Below are the code and all the weights of a small trained network. Each question names an input and a target symbol and asks about switching units off, where a switched-off unit gives its printed mean instead of its output.

import numpy as np


def w(rows, s, z=0):
    codes = np.array(rows[::2]) - 128.0
    scale = np.full(codes.shape[1], s)
    scale[-1] = z or s
    return codes * scale


def f(y):
    return np.maximum(y, 0)


def softmax(a):
    e = np.exp(a - a.max(-1, keepdims=True))
    return e / e.sum(-1, keepdims=True)


def log_softmax(a):
    a = a - a.max(-1, keepdims=True)
    return a - np.log(np.exp(a).sum(-1, keepdims=True))


def net(x, mask):
    ids = ['ΓΘΨΩβδεζηλμστφ'.index(c) for c in x.split()]
    T = len(ids)
    res = E[ids] + P[:T]
    r = res
    for j in range(2):
        rows = slice(3 * j, 3 * j + 3)
        q, k, v = (r @ M[0][rows].T for M in (Q, K, V))
        z = softmax(np.where(np.tri(T) > 0, q @ k.T / 3**0.5, -1e9)) @ v
        o = O[0][rows]
        res = res + np.where(mask[j], z, o[:, -1]) @ o[:, :-1]
    y = f(res @ A[0][:, :-1].T + A[0][:, -1])
    res = res + np.where(mask[2:6], y, B[0][:, -1]) @ B[0][:, :-1]
    return log_softmax(res[-1] @ U[:, :-1].T + U[:, -1])


Q, K, V, O, A, B = {}, {}, {}, {}, {}, {}
E = w([
[103,99,194,99,88,158,56],'Γ',
[154,150,61,95,209,103,136],'Θ',
[128,106,158,159,215,6,77],'Ψ',
[125,249,157,80,130,123,129],'Ω',
[166,128,172,124,189,128,48],'β',
[158,189,145,166,115,121,93],'δ',
[145,168,104,96,126,228,166],'ε',
[179,25,129,113,173,132,154],'ζ',
[183,134,92,111,51,79,93],'η',
[104,161,106,76,123,149,15],'λ',
[154,141,71,225,184,167,48],'μ',
[154,98,218,109,155,101,164],'σ',
[114,111,163,30,183,108,118],'τ',
[181,121,129,163,209,91,206],'φ',
],0.014)
P = w([
[13,94,118,148,119,126,144],'0',
[81,98,126,129,148,116,132],'1',
[112,119,134,123,150,138,132],'2',
[143,115,142,119,152,145,125],'3',
[169,131,157,118,156,151,129],'4',
[191,122,169,119,159,153,133],'5',
[209,133,154,103,174,152,118],'6',
[222,160,150,103,170,165,112],'7',
[254,137,189,111,156,177,133],'8',
[248,125,181,112,176,172,123],'9',
[253,168,139,88,192,156,83],'10',
],0.0086)
Q[0] = w([
[187,162,115,149,35,126,132],'h1',
[1,140,83,197,32,134,195],'h1',
[122,167,55,86,169,113,83],'h1',
[85,132,173,178,79,183,142],'h2',
[60,108,116,137,122,89,179],'h2',
[201,113,216,81,212,156,89],'h2',
],0.0094)
K[0] = w([
[156,105,167,109,242,126,134],'h1',
[2,74,124,206,149,113,108],'h1',
[157,104,186,144,92,142,182],'h1',
[127,88,39,89,97,24,153],'h2',
[27,93,74,147,66,120,107],'h2',
[215,172,114,116,150,186,65],'h2',
],0.0088)
V[0] = w([
[90,177,213,180,113,173,150],'h1',
[149,32,167,158,65,120,141],'h1',
[118,74,125,111,183,193,182],'h1',
[151,93,180,151,150,153,24],'h2',
[122,122,198,6,150,75,136],'h2',
[107,98,99,44,85,208,105],'h2',
],0.013)
O[0] = w([
[122,202,247,158,152,159,117,38],'h1',
[187,38,186,140,57,136,130,98],'h1',
[118,60,149,132,223,175,158,104],'h1',
[45,112,107,167,71,156,147,253],'h2',
[89,129,161,54,107,82,194,188],'h2',
[116,128,148,47,80,223,57,119],'h2',
],0.011,0.0071)
A[0] = w([
[94,159,209,46,41,254,80,23],'n1',
[166,170,136,139,133,125,177,252],'n2',
[122,126,186,147,68,101,61,159],'n3',
[153,109,104,220,145,111,64,62],'n4',
],0.0051,0.0036)
B[0] = w([
[161,99,188,166,136,57,36,220],'n1',
[212,86,73,124,50,142,119,253],'n2',
[119,171,216,228,124,173,186,206],'n3',
[159,56,220,2,162,45,76,183],'n4',
],0.0062,0.0028)
U = w([
[117,121,183,133,111,111,98,87],'Γ',
[114,137,77,90,171,94,116,124],'Θ',
[103,117,158,148,146,15,103,48],'Ψ',
[146,232,174,87,131,84,150,109],'Ω',
[1,135,118,190,99,152,190,164],'β',
[172,189,153,208,123,117,136,168],'δ',
[181,158,153,99,145,229,118,177],'ε',
[141,55,134,115,129,138,137,93],'ζ',
[193,132,124,101,53,74,109,255],'η',
[76,140,118,87,104,132,60,50],'λ',
[138,111,100,226,150,138,70,91],'μ',
[154,133,215,118,122,94,188,134],'σ',
[88,118,157,47,127,81,122,7],'τ',
[178,136,155,163,156,88,162,82],'φ',
],0.0066,0.0052)

Each question gives the input, a string of symbols that net reads in full, and the target symbol t.
The units are the heads (3 rows each of Q, K, V and O) and the neurons (one row each of A and B). Each row of codes is followed by its name. A weight is (code - 128) times the scale printed after its matrix; where a second scale follows, it is the last column's (O, A, B and U).
mask holds one flag per unit, heads first, then neurons. A switched-off unit (its flag False) gives its mean, the last column of its rows in O or B, instead of its output. The means were averaged over made-up inputs and are rounded, as every weight is.
A unit's drop is (log p(t) with every unit on - log p(t) with that unit switched off) / (log p(t) with every unit on - log p(t) with every unit switched off).
The circuit of an input: a set's keep is (log p(t) with only the set's units on - log p(t) with every unit switched off) / (log p(t) with every unit on - log p(t) with every unit switched off). Starting from all 6 units, units are removed one at a time, each time the one whose removal leaves the highest keep (on an exact tie, the one counted first), for as long as the keep stays at least 0.8.
circuit, biggest first: the units of the circuit, biggest drop first
heads that matter: for each layer, one digit per head in row order, 1 if its drop is at least 0.15 and else 0, layers parted by /
drop when u is switched off: that unit's drop, to one decimal
input Γ ε η η τ β, target β: circuit, biggest first : (h2)
input Ω δ δ, target δ: circuit, biggest first : (h1 h2)
input η Ψ η ζ η ζ, target η: heads that matter : 10
input δ β σ β Γ, target β: heads that matter : 01
input ε λ σ Θ η ζ η ζ η φ, target η: heads that matter : 10
input ε Θ Θ, target ε: circuit, biggest first : (h2 h1)
input Θ η μ Θ β Θ Θ Θ Θ, target Θ: heads that matter : 10
input λ η ε, target ε: heads that matter : 01
input Θ Θ η ζ η η σ, target η: heads that matter : 10
input Θ Γ ζ τ σ β η β σ, target β: heads that matter : 01
input Ω ζ λ Ω Ω, target Ω: heads that matter : 11
input Θ Ω η Θ ζ Ψ μ ζ, target μ: heads that matter : 01
input β Θ Θ Θ δ μ δ δ β, target β: heads that matter : 01
input β η η τ, target η: drop when h1 is switched off : 1.2
input ζ ζ ζ, target ζ: drop when h2 is switched off : 0.0
input η ζ Θ σ β φ, target β: drop when n2 is switched off : -0.1
